Below is a small trained network, with its code and all its weights. Each question gives an input and a class and asks what happens when units are switched off, that is, made to give their printed mean instead of their output.

import numpy as np


def w(rows, s, z=0):
    codes = np.array(rows[::2]) - 128.0
    scale = np.full(codes.shape[1], s)
    scale[-1] = z or s
    return codes * scale


def f(y):
    return np.maximum(y, 0)


def log_softmax(a):
    a = a - a.max(-1, keepdims=True)
    return a - np.log(np.exp(a).sum(-1, keepdims=True))


def net(x, mask):
    res = np.array(x, float).reshape(1, 7) / 4 @ E
    y = f(res @ A[0][:, :-1].T + A[0][:, -1])
    res = res + np.where(mask, y, B[0][:, -1]) @ B[0][:, :-1]
    return log_softmax(res[-1] @ U[:, :-1].T + U[:, -1])


A, B = {}, {}
E = w([
[48,145,134,72,163,134,111,51,145,98],'x0',
[67,149,196,164,45,168,133,185,157,78],'x1',
[57,115,198,150,84,101,176,35,207,222],'x2',
[170,209,99,83,140,172,110,116,92,155],'x3',
[87,216,57,255,123,176,63,102,148,188],'x4',
[191,176,208,106,197,230,204,124,88,146],'x5',
[108,138,95,165,96,81,158,47,56,124],'x6',
],0.0062)
A[0] = w([
[80,155,92,133,124,111,112,36,125,179,173],'N0',
[71,128,140,170,66,140,98,126,167,122,183],'N1',
[134,131,102,107,159,140,52,132,194,143,236],'N2',
[105,152,209,102,140,170,181,115,158,136,177],'N3',
[87,113,94,68,160,116,75,142,178,61,172],'N4',
[116,196,150,141,125,191,122,134,138,116,25],'N5',
[94,126,137,157,59,95,112,123,183,143,150],'N6',
[54,91,139,168,61,93,130,127,213,150,170],'N7',
[157,150,106,171,165,148,144,105,154,201,246],'N8',
[68,182,110,150,129,110,125,49,138,149,168],'N9',
[126,161,131,177,134,107,112,156,83,92,220],'N10',
[148,145,209,119,144,162,147,135,182,146,249],'N11',
[145,2,151,87,116,32,173,115,147,135,194],'N12',
],0.0082,0.0019)
B[0] = w([
[218,142,170,196,187,154,122,178,120,175,212],'N0',
[138,166,65,63,52,146,52,88,183,44,204],'N1',
[220,153,166,175,153,139,126,164,110,151,177],'N2',
[124,49,192,71,90,58,202,64,57,144,203],'N3',
[224,116,189,176,189,132,174,179,81,195,188],'N4',
[84,89,172,96,59,76,138,96,109,101,164],'N5',
[145,195,79,120,75,177,46,129,164,85,202],'N6',
[146,179,53,91,67,183,53,92,182,53,234],'N7',
[209,123,166,153,185,138,175,166,86,157,199],'N8',
[234,191,103,209,166,178,69,187,120,135,205],'N9',
[173,106,136,107,85,129,113,112,128,100,176],'N10',
[125,114,215,132,121,92,174,101,97,171,204],'N11',
[81,91,156,78,1,108,129,49,141,79,254],'N12',
],0.0075,0.008)
U = w([
[124,190,71,85,81,154,81,93,153,27,155],'0',
[164,186,141,205,198,160,134,181,119,191,141],'1',
[2,146,56,117,188,112,156,105,185,179,4],'2',
[108,21,183,76,109,31,217,75,95,134,153],'3',
],0.0083,0.0031)

Each question gives the input, the list of numbers given to net, and the class t.
The units are the neurons (one row each of A and B). Each row of codes is followed by its name. A weight is (code - 128) times the scale printed after its matrix; where a second scale follows, it is the last column's (A, B and U).
mask holds one flag per neuron, in row order. A switched-off neuron (its flag False) gives its mean, the last column of its row in B, instead of its output. The means were averaged over made-up inputs and are rounded, as every weight is.
A unit's drop is (log p(t) with every unit on - log p(t) with that unit switched off) / (log p(t) with every unit on - log p(t) with every unit switched off).
The circuit of an input: a set's keep is (log p(t) with only the set's units on - log p(t) with every unit switched off) / (log p(t) with every unit on - log p(t) with every unit switched off). Starting from the 12 units with the biggest drops (on a tie, the unit counted first), units are removed one at a time, each time the one whose removal leaves the highest keep (on an exact tie, the one counted first), for as long as the keep stays at least 0.8.
circuit, biggest first: the units of the circuit, biggest drop first
top k neurons: the k neurons with the biggest drops, biggest first
drop when u is switched off: that unit's drop, to one decimal
input [8,5,-6,7,-5,-8,-6], class 1: circuit, biggest first	[N4]
input [1,-4,6,1,1,-2,7], class 1: top 2 neurons	[N0 N9]
input [-5,-6,-3,5,-3,-2,-4], class 1: circuit, biggest first	[N3 N7]
input [-8,2,0,6,0,1,8], class 1: top 4 neurons	[N12 N3 N7 N1]
input [2,-6,5,1,-7,-8,-2], class 0: top 2 neurons	[N7 N3]
input [4,7,4,4,4,4,-8], class 3: top 3 neurons	[N3 N11 N5]
input [3,8,6,8,-2,3,5], class 3: top 3 neurons	[N3 N11 N5]
input [1,-5,-3,-5,6,-8,8], class 1: top 2 neurons	[N0 N9]
input [5,5,8,7,-8,-7,-2], class 0: drop when N7 is switched off	0.4
input [0,6,2,-6,-5,1,8], class 0: drop when N7 is switched off	0.4
input [3,2,0,-2,-6,-7,5], class 0: drop when N7 is switched off	0.1
input [-4,-1,-3,5,1,7,-7], class 3: drop when N5 is switched off	0.3
